In the rows, 128 means zero.
Each row is followed by its class.
[146 146 172 154  95 108 124 149  84 156 110 132 106 113 129 130 123 101
 130 143 118  95 147 137 118  76 137 151 126 146 110 128 115 130 183 125
  35 115 134 141 139  93 120 144 177 106 110 156 153 104 180 113 116 149
  95 128 135  98 103 133 132 142 109 118 133  91 134 125 156 111 135 124
 106  91 123 134 132 108 118 126 133 152 121 147 130  97 131 143 135 160
 119  76 126 121 133 118 134 126 118 145 130 175 166 215] -> z149
[150 137 149 137 113 107 140 149 137 143 156 133 125  92 127 118 113 120
 140 140 141 113 173 127 159 144 124 148 134 127 119 127 156 132 113 140
  95 152 126 138 115 169  90  94 134 134 135 161 117 101 102  82 143 143
 132 113 151 122 166 109 153 133 135 112  57  96  85 144 138 119 137  99
 151 168 129 111 112 121 149 126 133 160 112 108 143  84 135 146 126 155
 128 110 128 132 154 105 150 129 152 122 145 190 119 145] -> z893
[130 105 154 133 112 124 132 145 118 174 142 114 126 115 134 115 120  99
 116 150 115 101 169 107 147 116 130 113 142 143 112 133 129 141 134  92
 118 134 107 150 156 141 100 120 118 133 112 138 132 121 190 119 142 126
 134 112 131 125 146 124 141 133 116 149 103 110  92 139 155 125 124 156
 122 104 126 127 133 110 111 146 129 112 114 121 143  89 126 118 135 147
 122 120 134 118 137 124 137 127 122 133 136 174 147 149] -> z893
[154 125 117 141 125 152  95 134 144 116 145 154 117 111 134  89 123 153
 117 147 124 110 170 180 119 189 111  75 130 116 112 113 137 158  79 129
 141 122  96 104 140 143  75 120 109 140 171 143 117 136 164 131 131 120
 179 104 122 116 243 118 163 130 118 121 155 126  42 125 133 136 125 178
 112 114 122 153 132 106 117 127 145  99 119 113 156 131 126  77 120 110
 126 121 132 125 148 128 145 130 113 148 124 159 157 146] -> z893
[144 108 131 136 149 130 150  83 115 117 109 142 128  96 131 144 132 115
 145 124 111 150 143 144 120 131 147 109 123 151 109 143 114 114 137 104
 118 114 124 132 127 157 121 136 133 101 102 152 137 150 115 139 119 121
  94 152 141 144  75 142 119 179 115 135 124 145 153 127 152 139 112  84
 139 148 122 133 103 131 132 126 131 123 136 152 134  94 125  35 111 141
 124 112 118 115 127 133 108 136 159 112 132  88  95 221] -> z149
[151 124 157 162 148 127 126  99 141 159 117 135 108  67 142 122 121 113
 132 153 127 135 169 143 142 146 133  76 126 141  96 124 137 127 114 114
  77 142 126 142 142 167  97 107 109 132 120 175 148 120 171  97 163 114
 104 128 148 141 105 141 161 189 130 144  81 133  83 160 149 127 126 105
 120 154 140 121 116 104 150 138 135 100 124 104 137 135 136  19 126 163
  88  79 120 119 114 128 129 129 149  82 122 174 119 208] -> z149
[105 119 136 108 160 118 158 122 135  88 135 131 138  97 119 118 122 140
 139 124 128 123 149 118 126 135 126 123 137 139 154 128 131 146 101  82
 102 120 141 141 130 143  78 125 116 140 129 109 119 129  71  94 132 128
 130 119 143 130 162 112 107 109 127 140  78 106 134 131 177 117 130 139
 140 163 142 122 129 142 131 131 137 147 145 130 141  93 128 119 122 167
 128 117 131 129 150 107 131 154 164 109 140 157  90 203] -> z97
[106 122 103 138 134 142 163 125 157 153 138 110 111 102 135 105 140 164
 119 127 110 111 154  93  72 169 154 124 124 123 143 136  84 136  93  49
 165 124 153 122 126 134  58 118 133 144 165 118 146 163 118 148 105 116
 133  95 141 125 252 111 102 191 128 125 145  74 116 112 142 120 143 156
 139 155 129 131 113 144 123 141 108  91 111 151 169 126 124 118 126 152
 161 137 129 119 128 155 143 135 162 125 123  82 112 198] -> z893
[ 99 116 127 104 170 133 140 126 140  82 103 123 126 132 134 121 126 145
 149 129 135  99 133 139  93 134 142 100 135 110 169 127  96 175  99 114
  81 129 116 116 128 171 103 144 118 163 104 110 124 124 104 100 152 124
 116 120 128 133 160 104 116 141 133 122 125 102 152 123 136 128 139 134
 149 183 102 128 144 145 153 131 143 138 122 139 155 148 133  86 151 137
 137 109 124 127 139 138 128 132 161 113 135 132  77 184] -> z97
[123 101 108 110 147 134 121 101 132  96 146 133 141 123 134 118 124 149
 133 129 125 141 133 140  91 155 140 115 139 111 144 121 140 122  89  94
 162 127 133 122 121 200  57 113 113 145 111 112 102 155 103 139 132 119
 149 130 150 143 172 110 120 146 125 125  94 125 123 136 119 139 113 118
 129 162 142 132 118 147 126 142 113 112 119 117 120  99 156 115 103 111
 149 154 133 127 125 133 118 135 152 107 138 117  89 132] -> z893
[ 93  99 134 137 145 129 131 144 126 101 152 125 122 138 142  96 105 116
 129 128 122 108 194 160 105 140 108 104 116 135 125 123 129 176  97  96
 116 102 125 121 163 185  58 135 119 127 132  88 105 116 128 126 148 124
 148 147 136 129 183 131 122  90 108 130 111 105  80 130 164 115 138 129
 117 136 126 126 142 130 129 130 140 129 107  97 123  87 118  98 102 148
 117 124 118 139 165 113 124 142 133 127 157 164 116 186] -> z893
[105 137 131 115 177 126 134 119 119  67 109 148 108 129 138 155 147 117
 130 142 109 111  84 122 150 131 135 145 137 114 137 142  89 145 162 109
  62  95 100 158 112  91 139 159 133 113 132 115 158 121 139  98 126 121
  99 127 123 107  98 125  82 135 121 142 103 126 178 119 209 114 125 197
 126 150 128 156 123 136 113 136 131 141 141 157 162 181 122  99  59 154
 127 114 131 127 117 136 121 116 152 121 137 145 128 233] -> z149
[112 112 118 145 134 128 106 137 115 101 153 134 132 114 143  96 116 125
 102 148 135 118 185 179 137 161 110 105 111 125 112 116 155 142  97 123
 119 112 104 121 143 172  71 118 107 126 141 117 114 115 155 124 135 135
 151 114 249 135 233 123 140 124 123 130 112 122  61 145 137 140 126 140
 113 125 132 139 136 119 120 123 142 123 119  79 149 100 136 124  92 129
 119 139 124 139 148 119 133 134 141 138 129 191 162 169] -> z893
[124 134  96 149 151 155 114 127 130 138 127 162 131 101 125 114 141 137
 134 133 116 133 150 114 153 158 120 115 118 141 108 125 134 155 112 117
 132 107 120 138 106 131  89 135 133 128 191 129 113 128 134 137 121 124
 123 135 145 142 165 141  98 153 120 136 117 126  75 132 176 123 133 163
 127 138 152 135 113 121 112 131 137 122 139 114 156 138 115  58 104 148
 103 119 128 113 144 127 136 137 136 135 141 117 147 197] -> z893
[ 94 119 132 126 148 131 144 150 121 122 150 117 127 148 132 110 131 132
 131 127 110 117 145  76  88 119 126 128 125 137 149 132  98 159 122 107
 148 126 155 134 156 136  83 143 132 122 126  91 130 128 104 135 111 106
 146 171 120 134 125 139 114 104 122 105 140 123 164 128 162 115 135 140
 147 134 119 127 127 147 130 139 126 126 134 141 139 109 132 104 138 139
 132 125 123 125 153 124 117 132 150 126 138 111  98 162] -> z97
[115 142 132 143 162 123 148 123 135 124  95 132 116 109 112 136 138 154
 150 128 128 101 108 107 130 118 154 132 130 125 165 122  93 147 129 147
  77 142 155 150 108 119 143 132 154 144 158 128 158  99  93 108 143 115
 125 117 117 122 106 112 119 177 135 127 123  98 165 118 153 112 148 143
 165 189  97 119 191 127 145 140 140 142 126 155 168 187 135  65 171 147
 130 104 139 129  99 130 123 129 170 121 116 130 114 175] -> z97
[156 141 124 155  46 123 156 126 105 121 140 124 125  70 139 143 112 139
 132 139 130 132 128 124 138 148 145 169 133 133 114 131 151  99 160  78
 101 122 143 150 103  67  66 107 155 106 126 155 137 138 106 119  96 141
 118  85 153 122 147 127 103 136  97 126 104 102 128 128 175 123 112 136
 128 105 161 114  91 124  92 118 125 165 134 136 116  25 124 190 101 166
 122 117 121 109 113 124 134 140 153 138 147 142 150 244] -> z149
[115 114 138 148 125 141 116 146 131 144 133 128 128 140 100 133 115 121
 151 117 124 123 177 152 101 124  95  77 105 138 120 129 129 154 118 144
 165 139 132 104 138 165 126 141 123 120 123 111 119 129 136 137 160 135
 149 199 137 107  94 145 182  86 122 113 169 154  88 116 132 143 120  93
 127 118 124 133 142 120 151 133 123 107 137 100 120  90 122  43 133  83
 109 114 124 138 151 117 112 128 109 113 134 121 104  97] -> z893
[135 136 105 146 115 120 133 132 114  99 128 138 120  92 135 114 120 141
 129 143 135 118 144 161 127 157 130 151 126 131 113 125 149 137 108 120
 102 111 128 125 116 113  77 135 141 116 180 139 139 118 114 134 102 131
 121 107 146 130 191  66 111 127 123 129 132  85  77 123 155 134 138 146
 129 121 130 135 108 128 110 121 134 183 121 115 183 103 113 132 111 131
 123 136 130 110 137 124 129 127 138 166 138 144 168 242] -> z893
[120 127 100 140 153 118 121 120 151 172 124 139 130 116 130 117 135 135
 126 136 113 139 128  84 142 155 111 119 127 143 114 132 109 148  81 152
 174 147 135 126 150 168 108 128 128 130 165 103 113 114 105 133 122 113
 134 160 140 135 146 131 129 153 126 141  98 134 113 122 126 106 115 118
 129 164 128 126 119 133 146 121 130  88 116 134 139 186  95  87 126 144
 117 153 136 126 116 130 133 131 145 102 112  81 119  86] -> z97
[111 139 118 114 160 143 130 127 139 119 112 144 108 119 112 136 132 142
 158 119 142 123 112 156 140 138 118  81 125 124 144 125 126 136  92  92
 123 141 113 121  26 125 120 144 126 154 154 129 141 140  72  89 147 130
 110 117 131 122  99 114 138 133 130 127 135 177 121 119 122 130 117 137
 162 195 115 126 135 125 162 125 130 107 147 140 148 145 129  22 155 146
 115 115 122 139 140 121 124 134 144 117 135 124  86 118] -> z97
[135 146  95 129 157 113 126 108 147 124 104 152 128  93 120 131 141 139
  95 124 132 129  92 140 140 146 156 148 119 105 137 120 117 116 113 152
 100 142 112 139 110 162 135 123 158 134 174 170 130 114 101 119 125 125
  99 123 139 122 125 120 117 190 141 143  92 115 137 125 115 129 125 103
 145 189 117 197 113 135 149 128 151 127 117 145 160 170 130 101 133 146
 135 116 143 121 121 137 133 134 165 121 123 108 109 180] -> z97
[138 131 115 163 110 127 131 125 124 139 124 136 119 111 135 125 123 135
 128 146 130 138 169 141 113 153 142 142 108 126 111 122 145 123 135 122
 107 111 135 127 130 146  99 129 148 116 155 146 162 124 137 142 121 129
 126 113 153 129 177 136 122 161 110 118 146  83 102 120 134 133 146 122
 134 131 131 134 112 125 107 136 142 188 114 117 165 106 132 124 118 129
 121 106 124 104 122 128 147 133 138 152 136 128  33 210] -> z893
[112 122 117 124 129 139 124 130 135  94 132 167 109 125 131 134 131 118
 128 124 121 125 129 152 133 134 118 124 133 128 129 127 125 146 114 127
  92 111  93 128 121 132 104 144 129 130 151 120 124 122 136 119 134 134
 123 124 144 127 154 136 114 127 129 127 113 126 115 132 156 138 127 153
 130 144 127 129 123 122 124 119 143 129 115 123 157 160 126  87 126 126
 114 112 139 117 136 128 130 123 146 122 130 143 138 172] -> z893
[135 126 110 117 137 103 114 139 145 107 127 164 119 124 128 128 134 124
 120 130 126 145 114 145 183 133 121 160 145 120 117 122 158 113 121 134
 106 111 119 140 138 179  97 116 137 113 142 162 116 110 126 124 125 136
 131 107 152 115 171 116 122 138 138 134  62 120 118 146 111 115 129 128
 115 162 145 126 120 131 131 114 155 108 113 113 149 180 126 184 106 165
 136 157 143 122 113 117 145 139 172 129 129 154 153 125] -> z149
[133 130 114 141 156 130 141  95 126 124 108 145 111  86 145 145 128 123
 147 126 108 144 120 127 120 142 140 109 121 150  99 143 111 130 137 119
 116 107 133 150 133 128  98 173 139 122 147 150 145 140  96 128 150 126
  95 154 142 134  69 140 100 164 114 128 107 143 130 119 172 128 116 115
 138 166 143 125 100 133 132 129  46 126 138 129 154 123 127  36 117 140
 119 113 135 123 123 133 116 132 145 115 124 108 101 229] -> z97
[128 116 144 119 136 123 116 119 104 106 133 140 134 125 131 140 129 131
 122 134 126 140 149 155 160 114 116  97 135 144 112 126 134 133  98 110
 109 111 112 138 135 128 114 135  98 125  96 127 121 132 140 115 148 127
 129 154 132 138 110 138 133 114 114 137 101 158 108 147 149 135 113 162
 114 116 135 130 131 116 114 138 125 115 138 114 117 115 128 101 120 128
 110  99 127 125 147 118 122 120 120 122 144 155 134 129] -> z893
[132 108 155 142 121 117 128 131 114 115 140 105 133 134 128 119 112 109
 121 124 134 109 179 147  65 106 123 140 116 111 129 111 140 125 144  97
  97 138 140 126 151 189  78 117 127 114  64 116 125 127 130 154 134 124
 116 142 159 130 139 135 139 119 123 125 140  77 143 138 123 150 145  66
 132 123 137 131 134 131 125 142 119 145 100 118 130  46 128 147 118 141
 138 107 109 119 137 138 122 126 130 135 132 150 120 178] -> z149
[ 91 121 143 122 184 124 149 141 157 149 127 134 133 132 119 102 133 133
 124 115 120 119 143  71 117 117 132 133 135 135 163 140  90 154  91 121
 133 132 134 146 146 191  91 137 150 146 159 133 120 106  74 105 147 101
 125 141 152 132 137 103 103 151 148 126  61  95 131 150 124  98 150 113
 142 198 119 128 144 159 169 136 138 101 127 139 165 184 132  97 140 181
 123 140 132 128 133 127 131 139 157 115 140 129  77 139] -> z97
[110 143 107  97 160 126 143 125 116  65 142 144 116  91 138 123 124 146
 126 134 122 121 126 134 143 152 132 125 152 121 147 137 119 131 101  93
  85 122 116 133 106 144  70 127 123 140 152 113 132 130 104  97 112 124
 146  90 134 132 186 110  79 128 120 129  78 111 142 129 173 113 140 168
 142 159 138 118 120 131 128 142 145 147 120 131 145 143 118 129 109 157
 134 154 131 132 135 131 138 135 160 121 146 152 116 205] -> z97
[123 159 105 135 132 115 128 139 129  85 124 168 160 126 120 134 122 134
 136 125 130 114 113 149 159 110 123 183 124 133 125 132 147 119 132 133
 124 115 124 133 111 130 114 140 169 109 170 127 108 115 125 134 112 146
 136 130 155 127 157 139 111  96 127 133 101 110 132 131 138 110 122 125
 129 152 140 121 112 142 123 118 140 175 134 112 147 142 133 175 110 149
 140 123 132 174 139 112 118 118 145 135 159 156 142 169] -> z893
[112 169 107 163 135 120 135 142 126 194 128 125 123  84 107 133 118 154
 146 126 121 120 152  77 129 135 131 166  98 145 124 164 132 145 125 144
 147 170 167 128 109  76  86 140 182 106 199 133 154 125  25 115 109 144
  99 175 132 158  96 124 114 113 125  93 152 121 120 125 165 114 123 125
 165 150 120 127 108 114 135 125 136 184 132 142 134  72 110 124 139 146
 133 109 124 137 161 103 149 126 133 150 142 109  99 161] -> z97
[146 138 136 157 132 123 130 115 109 144 114 142 127  93 123 140 113 111
 140 138 116 139 124 119 162 139 136 162 114 159 104 149 139 129 151 138
  84 105 137 137 111  94 114 133 163  98 165 168 151 130 106 128 118 141
  93 153 141 142  68 140  81 152 106 124 126 122 130 119 176 116 119 105
 127 118 147 125 104 122 109 121 141 154 140 151 147 106 116  74 124 160
 110  78 122 115 141 132 134 132 145 127 123 116 130 240] -> z149
[107 151 137 129 125 124 124 140 117 169 131 150 134 110 121 137 131 116
 114 142 106 128 113  82 148 102 138 156 115 152 132 150 177 132 166 118
 125 112 143 144 125  63 145 150 154  97 157 127 150 130 111 122 118 129
 114 150 116 125  68 135  89 122 115 124 127 158 163 107 190 107 126 164
 125 109 131 128 149 126 110 135 127 138 139 150 132 133 131 125 130 151
 116 117 137 126 134 121 132 117 120 134 128 117 138 176] -> z149
[148 141 138 154 134 114 113 129 122 168 111 137 123  97 126 126 128 106
 133 142 115 140 121 119 159 132 135 125 124 133 106 131 144 135 150 134
  91 148 120 151 124 122 125 107 144 120 156 168 153 107 136 111 145 126
  89 112 138 115 125 118 142 180 127 138  90 131  92 139 139 123  96 111
 125 145 134 130 117 104 124 115 130 128 128 144  59 137 128  92 130 154
 108 104 136 120 123 130 143 128 140 146 118 154 161 165] -> z149
[144 128 138 135 130 124 111 120  92  61 109 146 130  59 125 158 118 126
 140 140 145 138  98 203 168 144 137 104 118 153 114 143 137 133 158 104
  46 118 107 128  82  39 140 150 109 170 123 142 147 133 114  71 140 154
 103 149 124 122  58 136 116  99 118 127 156 174 135 126 195 129 102 150
 135 130 133 122 129 107 116 133 146 177 152 124 115  71 121  53 132 114
 105  94 102 128 147 102 121 123 123 129 149 163 126 213] -> z149
[109 114 116 161 134 128 116 142 114 115 143 153 113 114 130 101 120 121
 124 135 126 129 190 173 133 159 112 121 111 133 104 123 147 150 103 124
 139 124 124 107 145 177  70 135 133 108 177 116 104 115 138 149 132 141
 138 148 156 136 195 130 136 125 120 115 108 104  57 128 149 126 129 126
 111 128 133 118 119 105 129 122 144 130 121  95 177 103 119  87  96 157
 111 121 123 122 154 114 132 139 131 134 126 143 150 184] -> z893
[141 128 134 120 124 146 116 107 122 116 116 128 124  91 127 134 136 123
 122 144 121 142 106 141 137 150 138  64 131 133 119 146  94 138 125 111
  73 122  80 132 106  99 142 128 103 131 126 144 159 148 185 102 129 113
 109 103 122 127 121 131 120 180 110 154 117 159 124 126 170 141 122 187
 122 120 118 128 115 114 144 135 131  87 140 158 124 143 121  14 140 126
 108 118 125 134 101 147 124 113 134 122 123 130 135 199] -> z149
[121 130 158 164 164 134 165 116 138 159 135 114 118  91 122 113 119 135
 152 146 124 104 180 102  71 136 143  84 114 137 131 144  92 159 122  48
 110 143 130 149 155 190  63 120 142 145 121 124 149 126 117 107 166 102
  93 142 142 138 110 123 129 190 145 117 100 106 119 133 185 120 140 103
 151 181 113 120 125 124 158 151 137 117 122 141 145  97 134  21 143 159
 122  92 132 141 130 132 128 120 167 104 129 134  78 228] -> z97
[132 103 162 108 145  98 144 129 127  70 138 126 130 152 129 120 127  83
 110 137 127 129 139 155 180 101 120 133 159 132 128 142 125 104 132  85
  82 109 109 152 168 187 124 119  95 119  54 128 122 113 157 120 151 117
 137 112 145 139 140 132 132 117 130 145  69 127 127 157 117 126 140 115
 103 142 156 136 143 134 125 133 123 107 112 110 120 127 127 164 134 163
 129 140 134 126 119 137 110 129 148 112 153 180 129 145] -> z893
[125 126  99 118 142 107 108 101 137  56 113 192 128  60 135 128 118 111
 140 147 139 136 121 227 220 171 112 121 150 112 118 127 183 128 100 124
  57 116  45 149  98 165  81  99 104 126 173 176 102 123 117  68 139 135
 123  67 178 124 213 108  66 142 122 141  25 124  57 160 167 136 114 124
 123 184 155 117 112 115 131  98 142 146 120  86 156 140 112 114  86 147
 116 125 129 119 135 100 143 143 172 130 145 202 155 209] -> z893
